Below is a small trained network, with its code and all its weights. Each question gives an input and a class and asks what happens when units are switched off, that is, made to give their printed mean instead of their output.

import numpy as np


def w(rows, s, z=0):
    codes = np.array(rows[::2]) - 128.0
    scale = np.full(codes.shape[1], s)
    scale[-1] = z or s
    return codes * scale


def f(y):
    return y / 2 * (1 + np.tanh(0.7978845608 * (y + 0.044715 * y**3)))


def log_softmax(a):
    a = a - a.max(-1, keepdims=True)
    return a - np.log(np.exp(a).sum(-1, keepdims=True))


def net(x, mask):
    res = np.array(x, float).reshape(1, 7) / 4 @ E
    y = f(res @ A[0][:, :-1].T + A[0][:, -1])
    res = res + np.where(mask, y, B[0][:, -1]) @ B[0][:, :-1]
    return log_softmax(res[-1] @ U[:, :-1].T + U[:, -1])


A, B = {}, {}
E = w([
[128,128,128],'x0',
[128,129,128],'x1',
[56,255,118],'x2',
[128,127,128],'x3',
[38,32,64],'x4',
[127,128,127],'x5',
[50,101,251],'x6',
],0.0074)
A[0] = w([
[170,167,10,72],'N0',
[67,190,95,89],'N1',
[167,145,117,49],'N2',
[88,174,124,78],'N3',
[176,161,41,124],'N4',
[8,65,35,77],'N5',
[70,178,91,53],'N6',
[144,146,133,191],'N7',
[125,145,95,55],'N8',
[110,111,178,44],'N9',
[22,72,43,122],'N10',
[181,170,147,52],'N11',
[146,139,141,59],'N12',
[135,137,100,51],'N13',
[155,156,20,38],'N14',
[67,113,237,70],'N15',
[174,29,140,144],'N16',
[167,162,163,121],'N17',
[157,149,152,185],'N18',
[144,158,72,44],'N19',
[169,57,146,58],'N20',
[155,163,180,73],'N21',
[170,163,128,72],'N22',
[99,124,153,131],'N23',
[39,130,231,71],'N24',
[103,119,188,62],'N25',
[177,84,105,23],'N26',
[109,132,12,135],'N27',
[187,160,171,5],'N28',
[154,81,140,64],'N29',
[119,104,177,107],'N30',
[211,201,200,81],'N31',
[83,177,115,71],'N32',
[91,126,190,76],'N33',
[47,198,85,69],'N34',
[51,202,85,53],'N35',
[39,219,98,75],'N36',
],0.012,0.0027)
B[0] = w([
[63,70,108,236],'N0',
[177,111,138,197],'N1',
[120,129,137,141],'N2',
[150,111,144,165],'N3',
[71,88,112,221],'N4',
[117,252,154,254],'N5',
[170,124,135,177],'N6',
[122,144,129,153],'N7',
[121,114,140,132],'N8',
[118,109,120,146],'N9',
[114,235,155,245],'N10',
[114,166,133,170],'N11',
[131,136,141,125],'N12',
[119,112,129,127],'N13',
[78,78,109,210],'N14',
[69,81,95,226],'N15',
[226,101,132,224],'N16',
[125,167,146,173],'N17',
[131,160,119,165],'N18',
[104,110,133,160],'N19',
[190,107,121,179],'N20',
[120,161,140,168],'N21',
[109,145,141,157],'N22',
[112,120,113,147],'N23',
[50,75,108,241],'N24',
[106,104,125,160],'N25',
[153,85,140,162],'N26',
[83,118,123,217],'N27',
[139,175,149,166],'N28',
[159,106,146,149],'N29',
[130,117,103,153],'N30',
[131,237,144,243],'N31',
[158,111,136,169],'N32',
[97,101,120,172],'N33',
[193,108,138,214],'N34',
[193,103,139,212],'N35',
[198,91,106,240],'N36',
],0.031,0.0069)
U = w([
[112,250,134,252],'0',
[53,77,55,38],'1',
[254,95,110,83],'2',
],0.0096,0.0023)

Each question gives the input, the list of numbers given to net, and the class t.
The units are the neurons (one row each of A and B). Each row of codes is followed by its name. A weight is (code - 128) times the scale printed after its matrix; where a second scale follows, it is the last column's (A, B and U).
mask holds one flag per neuron, in row order. A switched-off neuron (its flag False) gives its mean, the last column of its row in B, instead of its output. The means were averaged over made-up inputs and are rounded, as every weight is.
A unit's drop is (log p(t) with every unit on - log p(t) with that unit switched off) / (log p(t) with every unit on - log p(t) with every unit switched off).
The circuit of an input: a set's keep is (log p(t) with only the set's units on - log p(t) with every unit switched off) / (log p(t) with every unit on - log p(t) with every unit switched off). Starting from the 12 units with the biggest drops (on a tie, the unit counted first), units are removed one at a time, each time the one whose removal leaves the highest keep (on an exact tie, the one counted first), for as long as the keep stays at least 0.8.
circuit, biggest first: the units of the circuit, biggest drop first
top k neurons: the k neurons with the biggest drops, biggest first
drop when u is switched off: that unit's drop, to one decimal
input [-4,-1,-1,-6,1,7,-2], class 1: circuit, biggest first => (N31)
input [3,3,8,-3,-6,0,-7], class 2: top 2 neurons => (N36, N35)
input [-3,2,4,-4,1,2,-3], class 2: top 2 neurons => (N24, N15)
input [6,-8,-5,-4,-6,-1,-6], class 0: top 3 neurons => (N31, N24, N15)
input [-8,6,8,-5,-7,2,-2], class 2: top 4 neurons => (N36, N35, N5, N34)
input [5,-5,6,-7,-5,-6,1], class 2: top 2 neurons => (N36, N5)
input [2,-3,7,-2,6,-2,-5], class 2: top 3 neurons => (N36, N35, N34)
input [4,2,-4,-5,4,-7,4], class 0: top 3 neurons => (N5, N10, N36)
input [2,0,3,-4,8,-7,8], class 0: top 3 neurons => (N5, N10, N0)
input [-1,-8,-5,-4,-3,1,5], class 1: top 2 neurons => (N15, N36)
input [-7,-1,5,7,-4,0,-2], class 2: top 3 neurons => (N5, N10, N36)
input [6,-3,-1,-8,-6,0,-8], class 1: top 2 neurons => (N0, N4)
input [5,2,6,-3,3,-5,7], class 1: top 2 neurons => (N24, N15)
input [5,6,8,-2,-6,1,7], class 2: circuit, biggest first => (N36)
input [4,1,-8,0,8,-2,-6], class 0: drop when N36 is switched off => 0.1
input [-5,8,7,8,-1,-3,-6], class 2: drop when N35 is switched off => 0.9
input [7,-7,-7,7,0,5,-8], class 1: drop when N0 is switched off => 0.1
input [-3,1,-7,-1,8,0,8], class 0: drop when N5 is switched off => 3.4
